Below are the code and all the weights of a small trained network. Each question names an input and a class and asks about switching units off, where a switched-off unit gives its printed mean instead of its output.

import numpy as np


def w(rows, s, z=0):
    codes = np.array(rows[::2]) - 128.0
    scale = np.full(codes.shape[1], s)
    scale[-1] = z or s
    return codes * scale


def norm(h):
    return h / np.sqrt((h * h).mean(-1, keepdims=True) + 1e-5)


def f(y):
    return np.maximum(y, 0)


def log_softmax(a):
    a = a - a.max(-1, keepdims=True)
    return a - np.log(np.exp(a).sum(-1, keepdims=True))


def net(x, mask):
    res = np.array(x, float).reshape(1, 5) / 4 @ E
    u = 0
    for l in range(2):
        y = f(norm(res) @ A[l][:, :-1].T + A[l][:, -1])
        res = res + np.where(mask[u : u + 9], y, B[l][:, -1]) @ B[l][:, :-1]
        u += 9
    return log_softmax(norm(res)[-1] @ U[:, :-1].T + U[:, -1])


A, B = {}, {}
E = w([
[203,152,142,107,144],'x0',
[156,90,123,109,207],'x1',
[169,232,165,217,122],'x2',
[231,13,178,34,169],'x3',
[127,82,46,3,105],'x4',
],0.0065)
A[0] = w([
[142,107,35,103,140,235],'0.n0',
[132,199,136,107,92,168],'0.n1',
[126,108,84,240,58,33],'0.n2',
[37,1,161,135,106,157],'0.n3',
[152,131,129,154,142,74],'0.n4',
[114,222,179,183,230,6],'0.n5',
[43,93,213,60,108,115],'0.n6',
[113,11,213,181,194,83],'0.n7',
[71,141,72,85,252,122],'0.n8',
],0.0066,0.0014)
B[0] = w([
[92,163,122,99,2,235],'0.n0',
[158,202,109,132,115,199],'0.n1',
[121,120,159,97,95,212],'0.n2',
[98,150,95,121,110,253],'0.n3',
[201,109,103,50,190,149],'0.n4',
[128,91,110,119,82,252],'0.n5',
[142,25,158,209,149,203],'0.n6',
[107,118,150,55,143,235],'0.n7',
[115,204,87,117,146,220],'0.n8',
],0.0085,0.0036)
A[1] = w([
[83,2,92,148,134,79],'1.n0',
[167,77,112,70,100,212],'1.n1',
[151,177,233,105,102,248],'1.n2',
[236,89,155,99,123,4],'1.n3',
[62,233,185,141,139,94],'1.n4',
[181,145,88,46,187,211],'1.n5',
[77,68,117,183,54,129],'1.n6',
[134,135,91,212,112,127],'1.n7',
[134,123,166,143,63,220],'1.n8',
],0.01,0.0016)
B[1] = w([
[164,138,86,184,147,230],'1.n0',
[204,146,123,129,124,253],'1.n1',
[167,207,104,206,161,230],'1.n2',
[89,124,215,140,108,214],'1.n3',
[149,49,153,157,137,248],'1.n4',
[120,164,166,130,140,238],'1.n5',
[58,61,177,130,157,236],'1.n6',
[137,130,49,2,161,198],'1.n7',
[151,132,93,188,192,214],'1.n8',
],0.0066,0.0051)
U = w([
[172,149,202,76,201,141],'0',
[8,104,113,128,165,170],'1',
[162,25,80,75,110,89],'2',
[120,115,122,149,205,3],'3',
[166,191,103,206,128,192],'4',
[89,168,62,41,82,127],'5',
],0.013,0.0054)

Each question gives the input, the list of numbers given to net, and the class t.
The units are the neurons (one row each of A and B). Each row of codes is followed by its name. A weight is (code - 128) times the scale printed after its matrix; where a second scale follows, it is the last column's (A, B and U).
mask holds one flag per neuron, layer by layer. A switched-off neuron (its flag False) gives its mean, the last column of its row in B, instead of its output. The means were averaged over made-up inputs and are rounded, as every weight is.
A unit's drop is (log p(t) with every unit on - log p(t) with that unit switched off) / (log p(t) with every unit on - log p(t) with every unit switched off).
The circuit of an input: a set's keep is (log p(t) with only the set's units on - log p(t) with every unit switched off) / (log p(t) with every unit on - log p(t) with every unit switched off). Starting from the 12 units with the biggest drops (on a tie, the unit counted first), units are removed one at a time, each time the one whose removal leaves the highest keep (on an exact tie, the one counted first), for as long as the keep stays at least 0.8.
circuit, biggest first: the units of the circuit, biggest drop first
most important unit: the unit with the biggest drop
k most important neurons: the k neurons with the biggest drops, biggest first
top k neurons in layer l: the k neurons of layer l with the biggest drops, biggest first
drop of u: that unit's drop, to one decimal
input [7,4,-6,-5,-1], class 5: most important unit : 0.n0
input [7,5,-6,-1,1], class 5: circuit, biggest first : (0.n0, 0.n8)
input [3,8,4,-3,-1], class 0: 2 most important neurons : (0.n0, 0.n4)
input [-7,5,4,-3,-5], class 1: 2 most important neurons : (0.n5, 1.n6)
input [-8,-3,3,0,-7], class 1: circuit, biggest first : (1.n6, 1.n1)
input [8,-8,-7,-4,-1], class 4: top 2 neurons in layer 1 : (1.n8, 1.n2)
input [6,6,-8,0,2], class 5: circuit, biggest first : (0.n0, 0.n8, 1.n4)
input [8,-2,-8,-5,-7], class 3: top 4 neurons in layer 1 : (1.n8, 1.n6, 1.n2, 1.n4)
input [1,4,4,2,7], class 5: top 3 neurons in layer 0 : (0.n0, 0.n6, 0.n8)
input [-2,4,4,2,5], class 5: top 2 neurons in layer 0 : (0.n0, 0.n8)
input [-6,2,3,-7,-1], class 1: drop of 1.n6 : 0.2
input [-7,-7,7,5,5], class 4: drop of 1.n2 : 0.0
input [-8,8,6,-6,2], class 1: drop of 1.n0 : 0.1
